Here is a tiny trained network, its code and every weight. The questions are about switching its units off for an input and a target symbol, where a switched-off unit gives its printed mean instead of its output.

import numpy as np


def w(rows, s, z=0):
    codes = np.array(rows[::2]) - 128.0
    scale = np.full(codes.shape[1], s)
    scale[-1] = z or s
    return codes * scale


def f(y):
    return y / 2 * (1 + np.tanh(0.7978845608 * (y + 0.044715 * y**3)))


def softmax(a):
    e = np.exp(a - a.max(-1, keepdims=True))
    return e / e.sum(-1, keepdims=True)


def log_softmax(a):
    a = a - a.max(-1, keepdims=True)
    return a - np.log(np.exp(a).sum(-1, keepdims=True))


def net(x, mask):
    ids = ['αγεηλμξστφψ'.index(c) for c in x.split()]
    T = len(ids)
    res = E[ids] + P[:T]
    u = 0
    for l in range(2):
        r = res
        for j in range(2):
            rows = slice(3 * j, 3 * j + 3)
            q, k, v = (r @ M[l][rows].T for M in (Q, K, V))
            z = softmax(np.where(np.tri(T) > 0, q @ k.T / 3**0.5, -1e9)) @ v
            o = O[l][rows]
            res = res + np.where(mask[u + j], z, o[:, -1]) @ o[:, :-1]
        u += 2
        y = f(res @ A[l][:, :-1].T + A[l][:, -1])
        res = res + np.where(mask[u : u + 12], y, B[l][:, -1]) @ B[l][:, :-1]
        u += 12
    return log_softmax(res[-1] @ U[:, :-1].T + U[:, -1])


Q, K, V, O, A, B = {}, {}, {}, {}, {}, {}
E = w([
[130,201,172,201,201,147,106,58,169,140],'α',
[135,122,170,137,150,11,127,198,109,91],'γ',
[125,99,101,177,149,58,109,158,92,89],'ε',
[143,179,120,69,131,117,197,110,82,196],'η',
[41,115,167,215,134,96,206,155,96,87],'λ',
[116,85,73,156,100,103,71,107,115,20],'μ',
[125,122,85,117,178,145,155,200,109,198],'ξ',
[185,238,89,98,143,149,117,182,53,109],'σ',
[84,175,72,105,110,70,92,186,253,76],'τ',
[103,123,76,146,187,107,90,133,63,160],'φ',
[152,77,134,131,148,119,230,152,33,118],'ψ',
],0.017)
P = w([
[51,85,152,184,205,81,183,160,25,112],'0',
[42,142,99,122,254,122,207,150,67,73],'1',
[87,101,120,81,169,104,158,200,99,74],'2',
[151,100,52,101,187,119,158,134,65,98],'3',
[172,96,44,59,166,103,130,116,60,79],'4',
[124,91,78,155,134,135,231,123,64,95],'5',
],0.0056)
Q[0] = w([
[140,103,62,176,115,53,136,154,102,61],'0.h1',
[159,210,11,155,123,61,122,205,35,65],'0.h1',
[91,48,51,171,237,2,198,137,48,132],'0.h1',
[124,78,170,126,118,80,168,233,11,168],'0.h2',
[74,146,53,175,157,36,182,157,33,149],'0.h2',
[105,196,43,121,192,119,183,210,45,63],'0.h2',
],0.007)
K[0] = w([
[172,116,146,146,66,161,81,23,196,150],'0.h1',
[181,201,164,149,120,254,98,62,168,110],'0.h1',
[175,158,112,34,55,171,86,57,161,61],'0.h1',
[158,192,91,48,76,89,143,94,81,153],'0.h2',
[168,174,65,74,56,103,174,122,147,201],'0.h2',
[224,211,64,31,70,110,128,185,121,104],'0.h2',
],0.0057)
V[0] = w([
[140,194,142,160,116,139,242,129,13,75],'0.h1',
[129,53,142,137,149,203,82,116,75,121],'0.h1',
[134,59,66,97,80,133,149,91,77,66],'0.h1',
[135,56,121,255,121,119,134,100,139,128],'0.h2',
[85,46,109,177,115,106,151,178,74,113],'0.h2',
[92,85,138,125,51,73,213,57,148,181],'0.h2',
],0.0076)
O[0] = w([
[117,120,186,190,72,181,165,175,127,78,246],'0.h1',
[120,163,154,151,128,182,82,70,121,79,85],'0.h1',
[118,125,108,67,2,189,54,28,118,92,120],'0.h1',
[138,125,152,161,185,159,124,155,180,148,28],'0.h2',
[141,83,126,102,135,174,61,51,227,51,136],'0.h2',
[132,165,191,25,137,129,141,88,112,248,10],'0.h2',
],0.0077,0.011)
A[0] = w([
[154,149,125,123,94,36,99,139,104,161,101],'0.n1',
[101,83,86,134,117,253,163,129,118,169,149],'0.n2',
[118,179,127,99,137,90,97,127,145,162,11],'0.n3',
[105,51,184,98,133,89,80,137,123,179,4],'0.n4',
[147,127,68,167,119,158,177,179,60,158,182],'0.n5',
[69,182,150,141,88,160,120,119,209,99,131],'0.n6',
[121,147,56,101,122,164,149,74,137,111,212],'0.n7',
[130,99,69,67,41,130,106,131,141,57,146],'0.n8',
[121,114,167,109,53,134,90,50,103,126,67],'0.n9',
[134,199,232,153,171,125,67,144,100,200,148],'0.n10',
[164,170,114,216,199,118,124,112,90,109,161],'0.n11',
[42,177,108,132,120,169,63,171,193,66,171],'0.n12',
],0.007,0.0024)
B[0] = w([
[119,171,185,96,59,248,128,76,147,135,136],'0.n1',
[58,145,168,117,122,144,109,87,132,56,140],'0.n2',
[223,124,174,157,155,124,165,159,36,119,125],'0.n3',
[204,41,139,87,159,171,176,91,205,131,124],'0.n4',
[54,120,112,164,114,86,193,153,126,70,247],'0.n5',
[171,64,131,112,118,77,209,93,54,221,145],'0.n6',
[144,188,152,198,86,95,138,115,66,131,140],'0.n7',
[169,166,102,166,138,98,210,93,126,178,216],'0.n8',
[13,110,133,122,134,155,132,60,149,77,129],'0.n9',
[113,207,73,174,183,161,127,125,207,68,128],'0.n10',
[43,59,98,142,132,156,123,157,231,219,197],'0.n11',
[201,3,77,221,200,178,148,88,20,177,206],'0.n12',
],0.0057,0.014)
Q[1] = w([
[138,80,191,212,201,195,219,119,92,102],'1.h1',
[233,131,139,87,158,228,111,98,178,104],'1.h1',
[146,159,145,24,224,219,3,54,115,125],'1.h1',
[120,79,195,101,149,202,36,142,169,206],'1.h2',
[209,205,197,132,111,152,84,67,82,131],'1.h2',
[179,197,231,130,186,218,56,66,161,201],'1.h2',
],0.0055)
K[1] = w([
[107,144,181,182,24,163,125,53,114,124],'1.h1',
[70,88,153,126,188,68,129,181,161,108],'1.h1',
[53,6,186,96,146,140,17,128,37,91],'1.h1',
[104,33,143,112,72,81,80,144,112,120],'1.h2',
[97,79,58,96,164,127,192,92,51,87],'1.h2',
[72,6,117,1,114,136,138,135,123,73],'1.h2',
],0.0061)
V[1] = w([
[170,14,178,152,138,82,42,105,35,133],'1.h1',
[148,200,136,179,98,207,111,148,102,158],'1.h1',
[201,61,74,194,132,89,190,141,108,151],'1.h1',
[175,71,163,118,134,233,168,82,77,76],'1.h2',
[182,144,92,68,80,124,162,114,3,110],'1.h2',
[82,107,107,136,179,153,161,113,58,138],'1.h2',
],0.0064)
O[1] = w([
[164,114,85,228,55,96,125,89,211,151,109],'1.h1',
[60,153,113,157,139,179,114,77,125,70,136],'1.h1',
[20,2,207,136,91,109,151,47,142,107,251],'1.h1',
[94,180,139,129,106,99,146,150,207,130,144],'1.h2',
[102,11,132,74,61,85,102,184,149,89,140],'1.h2',
[146,162,169,122,106,96,63,92,81,201,190],'1.h2',
],0.007,0.022)
A[1] = w([
[143,83,126,166,89,213,75,219,161,4,126],'1.n1',
[133,55,97,179,71,91,97,193,212,129,233],'1.n2',
[5,51,124,138,135,90,118,80,171,239,124],'1.n3',
[188,171,93,72,145,170,84,84,197,137,24],'1.n4',
[80,158,99,165,215,42,199,228,201,180,193],'1.n5',
[159,168,105,210,166,97,10,129,192,136,110],'1.n6',
[158,165,4,175,168,63,163,2,155,99,204],'1.n7',
[192,131,119,126,115,169,14,102,134,123,91],'1.n8',
[207,85,166,224,151,92,65,181,124,78,13],'1.n9',
[183,227,94,122,104,130,45,190,183,207,16],'1.n10',
[148,118,138,216,181,131,101,78,195,139,201],'1.n11',
[70,106,158,74,114,122,198,131,162,32,5],'1.n12',
],0.0059,0.0025)
B[1] = w([
[121,179,117,99,164,94,110,84,104,43,186],'1.n1',
[194,153,57,107,166,89,153,127,48,128,223],'1.n2',
[175,115,94,107,108,134,117,137,82,117,253],'1.n3',
[115,47,135,207,115,129,127,102,218,87,127],'1.n4',
[236,125,198,143,112,100,102,98,120,109,164],'1.n5',
[140,225,61,46,89,175,88,153,141,130,134],'1.n6',
[145,154,148,90,78,160,102,128,86,201,162],'1.n7',
[67,108,95,122,107,215,75,130,138,131,127],'1.n8',
[102,173,73,97,137,216,229,181,143,66,148],'1.n9',
[109,92,126,117,123,164,180,77,254,66,127],'1.n10',
[16,189,118,107,121,105,150,154,160,123,158],'1.n11',
[183,99,106,65,120,182,53,114,162,147,230],'1.n12',
],0.007,0.021)
U = w([
[164,132,32,85,107,144,206,119,167,119,42],'α',
[201,157,85,120,111,46,213,120,205,64,128],'γ',
[145,105,51,113,102,185,67,197,104,164,166],'ε',
[201,129,166,89,90,131,171,34,188,57,157],'η',
[210,20,107,111,134,61,119,178,121,197,167],'λ',
[130,92,117,161,141,107,111,150,135,137,200],'μ',
[85,70,168,189,92,83,209,121,167,149,91],'ξ',
[75,100,217,95,3,119,96,251,69,184,133],'σ',
[152,117,139,110,146,163,115,66,82,116,3],'τ',
[100,103,79,114,142,132,111,134,110,22,108],'φ',
[194,131,154,150,35,108,77,53,104,122,46],'ψ',
],0.0052,0.0033)

Each question gives the input, a string of symbols that net reads in full, and the target symbol t.
The units are the heads (3 rows each of Q, K, V and O) and the neurons (one row each of A and B). Each row of codes is followed by its name. A weight is (code - 128) times the scale printed after its matrix; where a second scale follows, it is the last column's (O, A, B and U).
mask holds one flag per unit, layer by layer, with each layer's heads first. A switched-off unit (its flag False) gives its mean, the last column of its rows in O or B, instead of its output. The means were averaged over made-up inputs and are rounded, as every weight is.
A unit's drop is (log p(t) with every unit on - log p(t) with that unit switched off) / (log p(t) with every unit on - log p(t) with every unit switched off).
The circuit of an input: a set's keep is (log p(t) with only the set's units on - log p(t) with every unit switched off) / (log p(t) with every unit on - log p(t) with every unit switched off). Starting from the 12 units with the biggest drops (on a tie, the unit counted first), units are removed one at a time, each time the one whose removal leaves the highest keep (on an exact tie, the one counted first), for as long as the keep stays at least 0.8.
circuit, biggest first: the units of the circuit, biggest drop first
unit that matters most: the unit with the biggest drop
top k neurons: the k neurons with the biggest drops, biggest first
k most important neurons of layer l: the k neurons of layer l with the biggest drops, biggest first
heads that matter: for each layer, one digit per head in row order, 1 if its drop is at least 0.15 and else 0, layers parted by /
input μ γ φ ψ σ μ, target ψ: heads that matter	10 / 00
input σ λ μ γ, target ψ: unit that matters most	0.h1
input σ φ η σ σ α, target ξ: 2 most important neurons of layer 1	1.n12, 1.n2
input λ ε ψ, target η: heads that matter	11 / 00
input σ τ σ λ σ μ, target ψ: heads that matter	10 / 10
input φ μ σ γ, target φ: circuit, biggest first	0.h2, 1.h2, 1.n1, 1.n9
input σ η λ ψ ψ, target σ: circuit, biggest first	0.h2, 0.n12, 1.n2, 1.h1
input σ τ μ φ, target ψ: circuit, biggest first	0.h1, 1.h1, 1.n7, 0.n7
input α μ σ ψ, target τ: heads that matter	11 / 11
input τ ξ τ τ ε ε, target λ: circuit, biggest first	0.h1, 1.h1
input ψ ψ η ξ ξ, target σ: heads that matter	01 / 00
input ψ ε α λ, target γ: heads that matter	10 / 10
input λ σ τ λ φ, target λ: heads that matter	10 / 10
input α σ τ λ γ, target τ: unit that matters most	1.h2
input α τ σ τ η, target τ: circuit, biggest first	1.h2, 0.h1, 0.h2, 0.n11
input ψ γ τ φ ψ ψ, target λ: circuit, biggest first	0.h1, 1.n1
input μ ξ η λ, target σ: heads that matter	01 / 01
input σ σ λ, target φ: circuit, biggest first	1.n1, 0.h2, 1.h1, 0.h1
input σ ξ τ α, target ξ: top 3 neurons	1.n12, 1.n11, 1.n2
input φ ξ ψ φ, target ε: top 2 neurons	0.n5, 1.n6
input α τ φ φ, target τ: unit that matters most	1.h2
input α ξ σ τ, target τ: top 3 neurons	0.n10, 0.n11, 0.n12
input α φ λ, target τ: 2 most important neurons of layer 0	0.n10, 0.n11
input φ σ λ σ σ ξ, target φ: heads that matter	00 / 00
input α ψ ψ ψ σ σ, target τ: top 2 neurons	0.n10, 0.n11
input ψ τ ε λ τ λ, target λ: heads that matter	10 / 00
input η ξ ξ γ, target σ: top neuron	1.n2
input σ η λ, target σ: top 2 neurons	0.n12, 1.n2
